Here is a tiny trained network, its code and every weight. The questions are about switching its units off for an input and a class, where a switched-off unit gives its printed mean instead of its output.

import numpy as np


def w(rows, s, z=0):
    codes = np.array(rows[::2]) - 128.0
    scale = np.full(codes.shape[1], s)
    scale[-1] = z or s
    return codes * scale


def norm(h):
    return h / np.sqrt((h * h).mean(-1, keepdims=True) + 1e-5)


def f(y):
    return np.maximum(y, 0)


def log_softmax(a):
    a = a - a.max(-1, keepdims=True)
    return a - np.log(np.exp(a).sum(-1, keepdims=True))


def net(x, mask):
    res = np.array(x, float).reshape(1, 5) / 4 @ E
    u = 0
    for l in range(4):
        y = f(norm(res) @ A[l][:, :-1].T + A[l][:, -1])
        res = res + np.where(mask[u : u + 7], y, B[l][:, -1]) @ B[l][:, :-1]
        u += 7
    return log_softmax(norm(res)[-1] @ U[:, :-1].T + U[:, -1])


A, B = {}, {}
E = w([
[63,121,205,101,202,139],'x0',
[134,106,121,252,181,71],'x1',
[55,150,111,210,104,218],'x2',
[65,115,114,108,90,75],'x3',
[128,127,122,128,130,126],'x4',
],0.0032)
A[0] = w([
[192,113,126,99,173,43,1],'0.n0',
[237,120,143,150,203,168,52],'0.n1',
[182,89,68,163,61,85,22],'0.n2',
[149,136,141,206,159,31,17],'0.n3',
[131,138,134,131,121,120,87],'0.n4',
[21,102,95,116,82,2,70],'0.n5',
[75,93,196,114,194,91,28],'0.n6',
],0.0075,0.0024)
B[0] = w([
[26,122,157,202,46,56,231],'0.n0',
[195,164,240,165,114,189,225],'0.n1',
[129,249,67,127,227,118,214],'0.n2',
[146,2,60,56,137,191,241],'0.n3',
[118,128,123,132,119,130,128],'0.n4',
[221,154,248,166,105,219,254],'0.n5',
[147,230,59,112,221,79,244],'0.n6',
],0.0085,0.0037)
A[1] = w([
[110,74,127,68,130,36,27],'1.n0',
[151,60,119,53,94,110,19],'1.n1',
[71,97,101,100,154,82,4],'1.n2',
[78,62,121,43,78,62,16],'1.n3',
[120,89,127,18,105,126,37],'1.n4',
[114,101,172,122,91,1,65],'1.n5',
[133,36,112,110,158,116,59],'1.n6',
],0.0076,0.0012)
B[1] = w([
[107,161,154,103,122,110,178],'1.n0',
[170,67,69,101,98,215,172],'1.n1',
[161,160,119,121,106,111,157],'1.n2',
[100,2,102,145,153,151,176],'1.n3',
[150,73,149,72,107,83,220],'1.n4',
[55,94,132,225,57,87,251],'1.n5',
[162,72,136,117,113,152,200],'1.n6',
],0.0065,0.0015)
A[2] = w([
[165,34,60,163,195,118,125],'2.n0',
[11,110,75,245,109,174,32],'2.n1',
[164,123,135,2,86,128,91],'2.n2',
[139,54,103,126,157,151,96],'2.n3',
[83,159,115,72,228,100,5],'2.n4',
[176,195,25,126,153,45,3],'2.n5',
[50,163,113,163,118,127,89],'2.n6',
],0.0077,0.00067)
B[2] = w([
[95,99,108,45,75,160,242],'2.n0',
[137,79,159,159,136,11,251],'2.n1',
[97,69,67,145,115,176,215],'2.n2',
[80,107,83,151,110,164,194],'2.n3',
[92,196,87,133,102,137,236],'2.n4',
[80,219,114,87,98,116,234],'2.n5',
[160,96,112,165,142,88,187],'2.n6',
],0.011,0.0034)
A[3] = w([
[45,165,123,72,254,101,92],'3.n0',
[187,124,175,82,132,112,19],'3.n1',
[151,218,19,125,185,98,28],'3.n2',
[179,84,111,71,171,109,2],'3.n3',
[88,137,169,126,90,68,149],'3.n4',
[132,39,105,86,113,158,63],'3.n5',
[166,158,220,139,48,169,75],'3.n6',
],0.0076,0.00078)
B[3] = w([
[190,198,75,114,2,102,214],'3.n0',
[124,102,148,152,121,157,148],'3.n1',
[59,229,142,105,65,138,254],'3.n2',
[41,126,170,139,125,140,138],'3.n3',
[122,101,124,75,192,67,198],'3.n4',
[91,79,115,121,130,123,230],'3.n5',
[199,98,134,104,240,143,233],'3.n6',
],0.0089,0.0042)
U = w([
[104,251,94,113,82,115,237],'0',
[90,16,67,103,94,195,196],'1',
[225,128,191,149,209,190,60],'2',
[129,76,153,176,144,3,1],'3',
],0.0072,0.00039)

Each question gives the input, the list of numbers given to net, and the class t.
The units are the neurons (one row each of A and B). Each row of codes is followed by its name. A weight is (code - 128) times the scale printed after its matrix; where a second scale follows, it is the last column's (A, B and U).
mask holds one flag per neuron, layer by layer. A switched-off neuron (its flag False) gives its mean, the last column of its row in B, instead of its output. The means were averaged over made-up inputs and are rounded, as every weight is.
A unit's drop is (log p(t) with every unit on - log p(t) with that unit switched off) / (log p(t) with every unit on - log p(t) with every unit switched off).
The circuit of an input: a set's keep is (log p(t) with only the set's units on - log p(t) with every unit switched off) / (log p(t) with every unit on - log p(t) with every unit switched off). Starting from the 12 units with the biggest drops (on a tie, the unit counted first), units are removed one at a time, each time the one whose removal leaves the highest keep (on an exact tie, the one counted first), for as long as the keep stays at least 0.8.
units of the circuit, in order: the units of the circuit, biggest drop first
most important unit: the unit with the biggest drop
top k neurons: the k neurons with the biggest drops, biggest first
top k neurons in layer l: the k neurons of layer l with the biggest drops, biggest first
input [-1,8,-4,4,8], class 1: most important unit => 0.n3
input [1,-6,2,-7,2], class 2: top 2 neurons => [0.n3; 0.n1]
input [3,3,-4,0,-2], class 3: top 3 neurons => [0.n0; 1.n5; 0.n2]
input [-5,-5,7,3,1], class 3: units of the circuit, in order => [2.n1; 0.n5]
input [-4,5,1,-3,-6], class 1: top 2 neurons in layer 0 => [0.n3; 0.n6]
input [-1,-7,-5,-6,-4], class 1: top 2 neurons => [0.n5; 2.n2]
input [-5,-2,6,2,3], class 3: top 2 neurons => [2.n1; 0.n6]
input [0,5,-5,-4,4], class 1: top 2 neurons => [0.n3; 0.n5]
input [5,-2,-6,-7,8], class 2: top 4 neurons => [0.n1; 2.n1; 3.n6; 0.n2]
input [7,-3,-7,8,-1], class 2: units of the circuit, in order => [0.n5; 3.n6]
input [-4,4,-1,-5,1], class 2: top 2 neurons => [0.n1; 0.n6]
input [6,-2,8,-5,-5], class 3: units of the circuit, in order => [0.n5; 2.n1]
input [1,-2,8,7,1], class 3: top 3 neurons in layer 0 => [0.n1; 0.n3; 0.n6]
input [-3,5,2,1,2], class 1: top 4 neurons => [0.n3; 0.n6; 2.n0; 1.n6]
input [-2,5,1,-8,-7], class 2: units of the circuit, in order => [0.n1]
input [-7,-8,-1,-8,-4], class 1: top 3 neurons => [0.n6; 2.n2; 0.n5]
input [-2,-2,7,4,-3], class 3: top 2 neurons => [2.n1; 0.n1]
input [5,-3,8,-8,8], class 2: top 2 neurons in layer 0 => [0.n6; 0.n0]
input [-4,6,4,6,7], class 1: top 4 neurons in layer 0 => [0.n3; 0.n6; 0.n1; 0.n0]
input [-3,1,-7,7,4], class 2: units of the circuit, in order => [0.n5]
input [-6,4,1,-7,4], class 2: top 3 neurons => [0.n1; 0.n6; 2.n4]
